[[ 2.78  2.10  1.39]
 [-3.99 -3.42 -1.38]
 [ 3.79 -5.33  1.53]
 [ 5.20  1.39 -0.86]]
=>
[[ 2.78  2.10]
 [-3.99 -3.42]]

[[-0.13 -0.72]
 [ 2.55 -1.33]
 [ 0.52 -0.51]
 [ 5.83 -2.37]
 [ 6.57 -2.42]]
=>
[[-0.13 -0.72]
 [ 2.55 -1.33]]

[[ 0.61  5.65  5.80  0.48  0.49]
 [-0.50  0.15  0.12 -0.47 -1.19]]
=>
[[ 0.61  5.65]
 [-0.50  0.15]]

[[-4.88  2.23 -6.73 -1.75]
 [-3.52  3.02 -3.72 -1.51]
 [ 1.23  5.06 -4.74 -0.47]
 [-2.91  4.92 -2.25 -0.85]
 [-0.31 -4.56 -3.43 -3.18]]
=>
[[-4.88  2.23]
 [-3.52  3.02]]

[[-5.11  5.55 -5.88 -5.86  5.76]
 [-2.78  3.51 -3.20 -3.19  3.64]]
=>
[[-5.11  5.55]
 [-2.78  3.51]]

[[ 3.34  3.74 -2.42]
 [ 3.46  5.55  3.03]
 [ 3.23  4.67 -0.81]
 [-3.44 -1.79 -1.82]
 [ 1.66  4.83  3.87]]
=>
[[3.34 3.74]
 [3.46 5.55]]

[[-3.47  3.83  1.06]
 [-3.43  3.85  0.76]
 [-3.55  5.21  1.66]
 [-3.48  2.78  1.56]]
=>
[[-3.47  3.83]
 [-3.43  3.85]]
